Below are the code and all the weights of a small trained network. Each question names an input and a target symbol and asks about switching units off, where a switched-off unit gives its printed mean instead of its output.

import numpy as np


def w(rows, s, z=0):
    codes = np.array(rows[::2]) - 128.0
    scale = np.full(codes.shape[1], s)
    scale[-1] = z or s
    return codes * scale


def f(y):
    return y / 2 * (1 + np.tanh(0.7978845608 * (y + 0.044715 * y**3)))


def softmax(a):
    e = np.exp(a - a.max(-1, keepdims=True))
    return e / e.sum(-1, keepdims=True)


def log_softmax(a):
    a = a - a.max(-1, keepdims=True)
    return a - np.log(np.exp(a).sum(-1, keepdims=True))


def net(x, mask):
    ids = ['αγδεηθλμπψω'.index(c) for c in x.split()]
    T = len(ids)
    res = E[ids] + P[:T]
    q, k, v = (res @ M[0].T for M in (Q, K, V))
    z = softmax(np.where(np.tri(T) > 0, q @ k.T / 3**0.5, -1e9)) @ v
    res = res + np.where(mask[0], z, O[0][:, -1]) @ O[0][:, :-1]
    y = f(res @ A[0][:, :-1].T + A[0][:, -1])
    res = res + np.where(mask[1:9], y, B[0][:, -1]) @ B[0][:, :-1]
    return log_softmax(res[-1] @ U[:, :-1].T + U[:, -1])


Q, K, V, O, A, B = {}, {}, {}, {}, {}, {}
E = w([
[118,143,179,178],'α',
[180,188,96,64],'γ',
[165,144,165,77],'δ',
[108,172,100,145],'ε',
[94,164,119,22],'η',
[143,166,154,208],'θ',
[107,199,162,169],'λ',
[140,7,14,165],'μ',
[100,117,118,78],'π',
[128,161,114,145],'ψ',
[29,157,158,110],'ω',
],0.012)
P = w([
[25,85,105,120],'0',
[63,253,98,131],'1',
[65,251,89,136],'2',
[72,235,79,143],'3',
[100,129,131,120],'4',
[97,139,134,119],'5',
[105,146,128,120],'6',
[102,157,125,115],'7',
[107,157,128,119],'8',
[110,162,135,105],'9',
[108,169,150,105],'10',
[112,166,153,108],'11',
[108,167,151,106],'12',
],0.0058)
Q[0] = w([
[175,68,155,127],'H0',
[90,250,120,190],'H0',
[131,43,221,160],'H0',
],0.011)
K[0] = w([
[113,241,211,80],'H0',
[128,25,41,104],'H0',
[136,254,149,72],'H0',
],0.0095)
V[0] = w([
[52,131,191,178],'H0',
[59,135,132,5],'H0',
[98,123,117,158],'H0',
],0.014)
O[0] = w([
[155,77,234,148,170],'H0',
[119,53,127,3,253],'H0',
[120,94,140,167,204],'H0',
],0.011,0.0043)
A[0] = w([
[186,153,64,147,122],'N0',
[254,230,76,195,253],'N1',
[26,198,205,248,173],'N2',
[177,140,215,102,237],'N3',
[111,224,39,104,224],'N4',
[141,134,191,102,128],'N5',
[98,106,65,209,245],'N6',
[128,117,231,79,40],'N7',
],0.0068,0.0015)
B[0] = w([
[153,132,120,131,134],'N0',
[254,115,131,123,198],'N1',
[109,120,170,180,254],'N2',
[134,110,155,113,202],'N3',
[117,154,112,106,240],'N4',
[136,121,141,118,178],'N5',
[128,87,121,133,180],'N6',
[142,114,140,114,250],'N7',
],0.014,0.0041)
U = w([
[138,119,188,149,103],'α',
[209,171,87,77,28],'γ',
[175,96,190,96,226],'δ',
[146,122,54,189,141],'ε',
[80,187,47,64,244],'η',
[180,96,178,183,22],'θ',
[181,151,197,190,15],'λ',
[123,2,18,149,134],'μ',
[108,109,82,71,3],'π',
[150,119,114,151,128],'ψ',
[16,164,124,170,171],'ω',
],0.0066,0.0027)

Each question gives the input, a string of symbols that net reads in full, and the target symbol t.
The units are the heads (3 rows each of Q, K, V and O) and the neurons (one row each of A and B). Each row of codes is followed by its name. A weight is (code - 128) times the scale printed after its matrix; where a second scale follows, it is the last column's (O, A, B and U).
mask holds one flag per unit, heads first, then neurons. A switched-off unit (its flag False) gives its mean, the last column of its rows in O or B, instead of its output. The means were averaged over made-up inputs and are rounded, as every weight is.
A unit's drop is (log p(t) with every unit on - log p(t) with that unit switched off) / (log p(t) with every unit on - log p(t) with every unit switched off).
The circuit of an input: a set's keep is (log p(t) with only the set's units on - log p(t) with every unit switched off) / (log p(t) with every unit on - log p(t) with every unit switched off). Starting from all 9 units, units are removed one at a time, each time the one whose removal leaves the highest keep (on an exact tie, the one counted first), for as long as the keep stays at least 0.8.
units of the circuit, in order: the units of the circuit, biggest drop first
drop when u is switched off: that unit's drop, to one decimal
input γ γ α ω λ γ π η γ, target η: units of the circuit, in order	(H0; N1; N2)
input μ λ μ ω ω η ω, target ω: units of the circuit, in order	(H0; N2; N1)
input θ μ λ ω, target ω: units of the circuit, in order	(N2; H0)
input ω ψ α η, target δ: units of the circuit, in order	(H0)
input θ ε η ε, target λ: units of the circuit, in order	(H0; N2)
input ω ω α α ψ μ λ, target λ: units of the circuit, in order	(H0; N1; N2)
input γ ω ω γ μ μ π, target η: units of the circuit, in order	(H0; N2; N1)
input ω λ δ, target δ: units of the circuit, in order	(H0; N3)
input θ δ ω γ, target λ: drop when H0 is switched off	1.3
input ω ω ε ω η, target δ: drop when H0 is switched off	1.4
input μ μ ω θ ω ω η θ μ γ, target γ: drop when N7 is switched off	0.0
input γ ψ γ π, target η: drop when N2 is switched off	0.1
